Below are the code and all the weights of a small trained network. Each question names an input and a class and asks about switching units off, where a switched-off unit gives its printed mean instead of its output.

import numpy as np


def w(rows, s, z=0):
    codes = np.array(rows[::2]) - 128.0
    scale = np.full(codes.shape[1], s)
    scale[-1] = z or s
    return codes * scale


def norm(h):
    return h / np.sqrt((h * h).mean(-1, keepdims=True) + 1e-5)


def f(y):
    return y / 2 * (1 + np.tanh(0.7978845608 * (y + 0.044715 * y**3)))


def log_softmax(a):
    a = a - a.max(-1, keepdims=True)
    return a - np.log(np.exp(a).sum(-1, keepdims=True))


def net(x, mask):
    res = np.array(x, float).reshape(1, 5) / 4 @ E
    u = 0
    for l in range(2):
        y = f(norm(res) @ A[l][:, :-1].T + A[l][:, -1])
        res = res + np.where(mask[u : u + 6], y, B[l][:, -1]) @ B[l][:, :-1]
        u += 6
    return log_softmax(norm(res)[-1] @ U[:, :-1].T + U[:, -1])


A, B = {}, {}
E = w([
[65,92,93,81,211,116,106,201,130,170,116,159],'x0',
[171,70,147,33,181,242,130,45,184,123,89,68],'x1',
[126,124,123,128,127,129,133,126,126,126,127,127],'x2',
[118,129,123,95,111,157,168,73,145,242,252,213],'x3',
[128,125,133,127,127,126,129,127,126,129,127,127],'x4',
],0.0036)
A[0] = w([
[45,54,57,76,254,123,99,242,131,162,109,167,250],'0.n0',
[82,111,136,112,138,87,109,219,116,148,151,200,94],'0.n1',
[115,162,128,73,153,217,147,74,187,180,193,159,83],'0.n2',
[99,188,107,221,104,19,91,230,70,72,84,108,209],'0.n3',
[147,97,136,68,161,157,92,105,158,70,56,54,81],'0.n4',
[97,170,123,169,74,50,139,104,86,201,229,236,139],'0.n5',
],0.0038,0.0021)
B[0] = w([
[121,132,136,57,158,65,90,221,250,113,138,157,242],'0.n0',
[204,143,3,165,208,130,156,73,144,162,78,88,166],'0.n1',
[167,55,142,154,117,35,157,93,63,132,143,144,188],'0.n2',
[170,23,156,69,104,112,181,24,99,193,176,153,254],'0.n3',
[69,168,154,217,152,156,86,163,110,140,127,102,198],'0.n4',
[105,207,131,141,133,222,180,210,156,105,131,122,247],'0.n5',
],0.0047,0.0056)
A[1] = w([
[137,181,145,221,117,163,90,97,67,86,70,53,34],'1.n0',
[128,104,100,120,53,189,198,60,2,190,166,119,135],'1.n1',
[121,74,127,25,166,64,79,174,158,159,114,105,135],'1.n2',
[108,197,62,50,150,80,77,195,197,128,131,177,3],'1.n3',
[95,88,115,74,175,108,150,124,139,177,200,161,94],'1.n4',
[214,45,138,56,114,98,106,66,157,139,175,161,150],'1.n5',
],0.0047,0.0026)
B[1] = w([
[126,120,49,136,165,153,150,84,111,160,157,135,169],'1.n0',
[105,129,181,160,112,141,57,137,117,85,129,102,253],'1.n1',
[93,112,132,100,90,153,144,186,144,130,142,115,223],'1.n2',
[155,169,168,194,130,158,119,1,43,132,138,129,199],'1.n3',
[167,120,67,106,136,79,131,128,128,129,67,106,197],'1.n4',
[125,113,125,114,84,71,145,102,106,98,77,161,238],'1.n5',
],0.008,0.0052)
U = w([
[160,82,234,170,47,80,86,40,49,86,106,133,234],'0',
[145,52,80,21,124,8,157,168,153,162,54,167,178],'1',
[121,222,175,208,60,220,154,228,124,108,217,140,1],'2',
[188,254,51,144,205,119,181,162,152,223,158,199,84],'3',
[142,138,55,201,201,228,111,58,92,141,131,74,173],'4',
[64,145,195,91,197,191,51,229,200,139,110,83,64],'5',
],0.0088,0.0008)

Each question gives the input, the list of numbers given to net, and the class t.
The units are the neurons (one row each of A and B). Each row of codes is followed by its name. A weight is (code - 128) times the scale printed after its matrix; where a second scale follows, it is the last column's (A, B and U).
mask holds one flag per neuron, layer by layer. A switched-off neuron (its flag False) gives its mean, the last column of its row in B, instead of its output. The means were averaged over made-up inputs and are rounded, as every weight is.
A unit's drop is (log p(t) with every unit on - log p(t) with that unit switched off) / (log p(t) with every unit on - log p(t) with every unit switched off).
The circuit of an input: a set's keep is (log p(t) with only the set's units on - log p(t) with every unit switched off) / (log p(t) with every unit on - log p(t) with every unit switched off). Starting from all 12 units, units are removed one at a time, each time the one whose removal leaves the highest keep (on an exact tie, the one counted first), for as long as the keep stays at least 0.8.
units of the circuit, in order: the units of the circuit, biggest drop first
top k neurons: the k neurons with the biggest drops, biggest first
k most important neurons of layer l: the k neurons of layer l with the biggest drops, biggest first
drop when u is switched off: that unit's drop, to one decimal
input [4,1,4,-5,4], class 5: top 4 neurons	0.n4, 0.n2, 1.n2, 1.n5
input [-6,2,7,0,-5], class 4: units of the circuit, in order	0.n3, 1.n0
input [-6,4,-7,-2,-1], class 4: units of the circuit, in order	0.n3, 1.n0
input [-8,-5,0,4,8], class 2: units of the circuit, in order	0.n5
input [7,-8,3,3,4], class 3: top 2 neurons	0.n5, 1.n3
input [-7,0,2,6,-6], class 2: top 4 neurons	0.n3, 0.n5, 1.n3, 1.n5
input [-7,7,-3,0,2], class 4: units of the circuit, in order	0.n3, 1.n0, 0.n0
input [0,6,-8,-4,-3], class 4: units of the circuit, in order	1.n0, 0.n4
input [2,0,-8,3,5], class 3: top 3 neurons	0.n3, 0.n5, 1.n1
input [7,0,-2,6,5], class 3: top 2 neurons	0.n3, 1.n3
input [6,-4,2,2,-7], class 3: top 2 neurons	1.n3, 0.n5
input [-7,2,-5,-1,8], class 4: top 2 neurons	0.n3, 1.n0
input [5,-5,-6,2,0], class 3: top 2 neurons	0.n5, 1.n3
input [2,1,-1,8,8], class 1: units of the circuit, in order	1.n4
input [1,5,7,-2,-3], class 5: top 2 neurons	1.n3, 0.n1
input [1,-2,4,-7,-2], class 1: top 2 neurons	0.n3, 1.n3
input [-1,-1,-2,5,4], class 2: top 2 neurons	0.n5, 0.n0
input [0,4,-8,-4,-3], class 4: 3 most important neurons of layer 0	0.n0, 0.n4, 0.n5
input [2,0,-6,-1,3], class 1: 2 most important neurons of layer 1	1.n2, 1.n1
input [-8,0,7,1,-8], class 2: units of the circuit, in order	0.n3
input [-7,3,-8,-7,3], class 4: drop when 1.n0 is switched off	0.3
